Below are the code and all the weights of a small trained network. Each question names an input and a target symbol and asks about switching units off, where a switched-off unit gives its printed mean instead of its output.

import numpy as np


def w(rows, s, z=0):
    codes = np.array(rows[::2]) - 128.0
    scale = np.full(codes.shape[1], s)
    scale[-1] = z or s
    return codes * scale


def norm(h):
    return h / np.sqrt((h * h).mean(-1, keepdims=True) + 1e-5)


def softmax(a):
    e = np.exp(a - a.max(-1, keepdims=True))
    return e / e.sum(-1, keepdims=True)


def log_softmax(a):
    a = a - a.max(-1, keepdims=True)
    return a - np.log(np.exp(a).sum(-1, keepdims=True))


def net(x, mask):
    ids = ['βγεηθλμπστφψ'.index(c) for c in x.split()]
    T = len(ids)
    res = E[ids] + P[:T]
    u = 0
    for l in range(2):
        r = norm(res)
        for j in range(3):
            rows = slice(4 * j, 4 * j + 4)
            q, k, v = (r @ M[l][rows].T for M in (Q, K, V))
            z = softmax(np.where(np.tri(T) > 0, q @ k.T / 4**0.5, -1e9)) @ v
            o = O[l][rows]
            res = res + np.where(mask[u + j], z, o[:, -1]) @ o[:, :-1]
        u += 3
    return log_softmax(norm(res)[-1] @ U[:, :-1].T + U[:, -1])


Q, K, V, O = {}, {}, {}, {}
E = w([
[137,115,126,141,146],'β',
[120,127,128,134,161],'γ',
[142,123,110,145,131],'ε',
[118,136,137,133,157],'η',
[145,125,124,147,126],'θ',
[112,148,120,135,150],'λ',
[136,126,138,141,141],'μ',
[128,153,118,145,123],'π',
[135,143,132,145,126],'σ',
[122,43,123,5,41],'τ',
[127,119,116,137,153],'φ',
[116,156,134,138,141],'ψ',
],0.021)
P = w([
[189,139,133,100,141],'0',
[130,108,155,119,98],'1',
[103,91,156,180,109],'2',
[189,147,113,159,164],'3',
[249,179,135,78,164],'4',
[115,102,201,77,59],'5',
[63,68,190,219,86],'6',
[163,147,111,229,169],'7',
[253,188,149,33,156],'8',
[120,103,224,38,42],'9',
[13,52,109,224,121],'10',
[94,126,48,186,232],'11',
],0.007)
Q[0] = w([
[150,154,138,117,154],'0.h0',
[102,102,192,74,13],'0.h0',
[84,112,118,195,118],'0.h0',
[78,106,139,202,143],'0.h0',
[111,125,119,169,152],'0.h1',
[84,112,48,251,144],'0.h1',
[64,87,173,136,94],'0.h1',
[86,96,191,153,82],'0.h1',
[148,109,95,111,140],'0.h2',
[99,140,138,128,164],'0.h2',
[158,68,142,120,117],'0.h2',
[131,119,80,133,118],'0.h2',
],0.017)
K[0] = w([
[111,95,137,140,115],'0.h0',
[179,175,101,247,210],'0.h0',
[174,164,121,34,163],'0.h0',
[234,159,110,8,118],'0.h0',
[152,150,115,69,116],'0.h1',
[174,145,141,10,116],'0.h1',
[210,182,102,151,180],'0.h1',
[200,188,115,159,218],'0.h1',
[116,114,117,88,101],'0.h2',
[112,139,157,149,109],'0.h2',
[131,146,88,60,104],'0.h2',
[119,125,119,122,122],'0.h2',
],0.016)
V[0] = w([
[114,153,69,133,148],'0.h0',
[90,98,116,99,168],'0.h0',
[56,144,79,61,159],'0.h0',
[95,191,154,166,119],'0.h0',
[83,22,50,119,110],'0.h1',
[114,198,117,123,95],'0.h1',
[61,164,3,77,78],'0.h1',
[147,100,9,101,60],'0.h1',
[197,142,159,123,178],'0.h2',
[121,110,150,178,134],'0.h2',
[161,175,115,228,177],'0.h2',
[83,86,91,103,124],'0.h2',
],0.012)
O[0] = w([
[180,134,144,178,178,117],'0.h0',
[132,51,222,154,115,103],'0.h0',
[186,102,254,120,124,57],'0.h0',
[152,113,83,96,198,131],'0.h0',
[133,159,194,213,82,38],'0.h1',
[191,178,113,73,180,108],'0.h1',
[249,149,163,176,118,2],'0.h1',
[190,245,145,169,78,53],'0.h1',
[79,98,99,152,159,200],'0.h2',
[155,101,106,100,176,165],'0.h2',
[142,47,120,133,236,241],'0.h2',
[180,98,191,135,52,70],'0.h2',
],0.0076,0.0097)
Q[1] = w([
[128,5,113,115,95],'1.h0',
[96,187,131,124,96],'1.h0',
[175,109,140,152,175],'1.h0',
[112,138,100,104,103],'1.h0',
[163,162,144,169,74],'1.h1',
[114,118,97,120,109],'1.h1',
[77,178,177,129,203],'1.h1',
[186,134,124,170,120],'1.h1',
[82,110,110,21,139],'1.h2',
[99,100,108,55,186],'1.h2',
[130,119,105,105,70],'1.h2',
[27,111,107,111,118],'1.h2',
],0.013)
K[1] = w([
[166,122,131,147,10],'1.h0',
[91,146,120,151,166],'1.h0',
[135,107,103,82,136],'1.h0',
[154,161,145,199,116],'1.h0',
[124,152,132,222,178],'1.h1',
[112,89,93,53,162],'1.h1',
[205,167,171,113,20],'1.h1',
[160,138,131,170,185],'1.h1',
[98,50,78,108,143],'1.h2',
[122,77,85,147,155],'1.h2',
[96,119,127,78,123],'1.h2',
[83,98,96,142,203],'1.h2',
],0.012)
V[1] = w([
[138,123,174,219,96],'1.h0',
[53,143,136,79,119],'1.h0',
[158,87,135,155,58],'1.h0',
[138,114,136,64,125],'1.h0',
[162,171,176,138,87],'1.h1',
[156,103,99,95,89],'1.h1',
[117,206,205,102,146],'1.h1',
[110,144,156,2,7],'1.h1',
[84,156,100,119,133],'1.h2',
[139,158,188,178,45],'1.h2',
[162,91,96,148,87],'1.h2',
[188,183,229,127,3],'1.h2',
],0.011)
O[1] = w([
[137,175,190,105,191,86],'1.h0',
[163,92,101,127,111,150],'1.h0',
[126,225,138,102,123,96],'1.h0',
[164,124,89,142,82,132],'1.h0',
[75,95,116,79,153,74],'1.h1',
[97,255,225,40,88,128],'1.h1',
[136,58,118,85,181,95],'1.h1',
[100,225,223,25,181,102],'1.h1',
[161,123,172,162,123,149],'1.h2',
[119,48,41,109,136,54],'1.h2',
[81,160,64,168,138,118],'1.h2',
[102,63,56,185,144,1],'1.h2',
],0.0084,0.025)
U = w([
[24,142,147,198,79,171],'β',
[117,33,215,140,123,28],'γ',
[188,219,121,233,94,151],'ε',
[104,15,145,58,152,30],'η',
[101,243,25,173,102,84],'θ',
[244,88,184,153,166,245],'λ',
[36,100,51,66,127,72],'μ',
[240,200,53,142,158,240],'π',
[126,165,7,81,165,89],'σ',
[177,101,99,56,6,254],'τ',
[160,134,198,226,108,93],'φ',
[191,73,78,40,185,120],'ψ',
],0.011,0.0026)

Each question gives the input, a string of symbols that net reads in full, and the target symbol t.
The units are the heads (4 rows each of Q, K, V and O). Each row of codes is followed by its name. A weight is (code - 128) times the scale printed after its matrix; where a second scale follows, it is the last column's (O and U).
mask holds one flag per head, layer by layer. A switched-off head (its flag False) gives its mean, the last column of its rows in O, instead of its output. The means were averaged over made-up inputs and are rounded, as every weight is.
A unit's drop is (log p(t) with every unit on - log p(t) with that unit switched off) / (log p(t) with every unit on - log p(t) with every unit switched off).
The circuit of an input: a set's keep is (log p(t) with only the set's units on - log p(t) with every unit switched off) / (log p(t) with every unit on - log p(t) with every unit switched off). Starting from all 6 units, units are removed one at a time, each time the one whose removal leaves the highest keep (on an exact tie, the one counted first), for as long as the keep stays at least 0.8.
units of the circuit, in order: the units of the circuit, biggest drop first
unit that matters most: the unit with the biggest drop
heads that matter: for each layer, one digit per head in row order, 1 if its drop is at least 0.15 and else 0, layers parted by /
drop when u is switched off: that unit's drop, to one decimal
input φ π π μ π ε φ φ γ β θ, target γ: unit that matters most -> 0.h1
input ψ σ η, target ψ: heads that matter -> 010 / 000
input β φ θ β λ λ π π η θ π, target η: heads that matter -> 110 / 000
input μ β λ ψ μ η π θ λ η, target θ: units of the circuit, in order -> [0.h0, 1.h1]
input π λ ε β θ θ ψ μ, target θ: heads that matter -> 100 / 000
input γ φ η, target γ: heads that matter -> 110 / 000
input β λ ε θ φ β, target θ: heads that matter -> 100 / 000
input ψ λ μ ε β μ, target ε: heads that matter -> 000 / 000
input η ε λ, target η: units of the circuit, in order -> [0.h1, 0.h0]
input σ η σ λ λ σ φ ψ ψ β λ θ, target β: heads that matter -> 010 / 000
input φ θ ψ φ λ λ, target φ: units of the circuit, in order -> [1.h1, 0.h0]
input γ λ φ φ λ λ π, target λ: units of the circuit, in order -> [0.h0, 0.h1]
input β π φ π σ ψ β γ π, target β: heads that matter -> 110 / 000
input ε ε η φ σ, target η: heads that matter -> 010 / 000
input π φ π μ β β ψ γ, target β: units of the circuit, in order -> [0.h1]
input ψ γ β μ μ η, target μ: heads that matter -> 110 / 000
input π γ ε β φ, target ε: heads that matter -> 010 / 000
input η β ψ, target η: drop when 0.h1 is switched off -> 1.0
input π λ μ η μ η θ μ, target η: drop when 1.h2 is switched off -> 0.0
input β π λ θ η, target λ: drop when 1.h1 is switched off -> 0.1
input π β β λ ψ β λ λ, target β: drop when 0.h1 is switched off -> 0.6
input ε β η γ μ β π π β λ μ λ, target λ: unit that matters most -> 0.h0
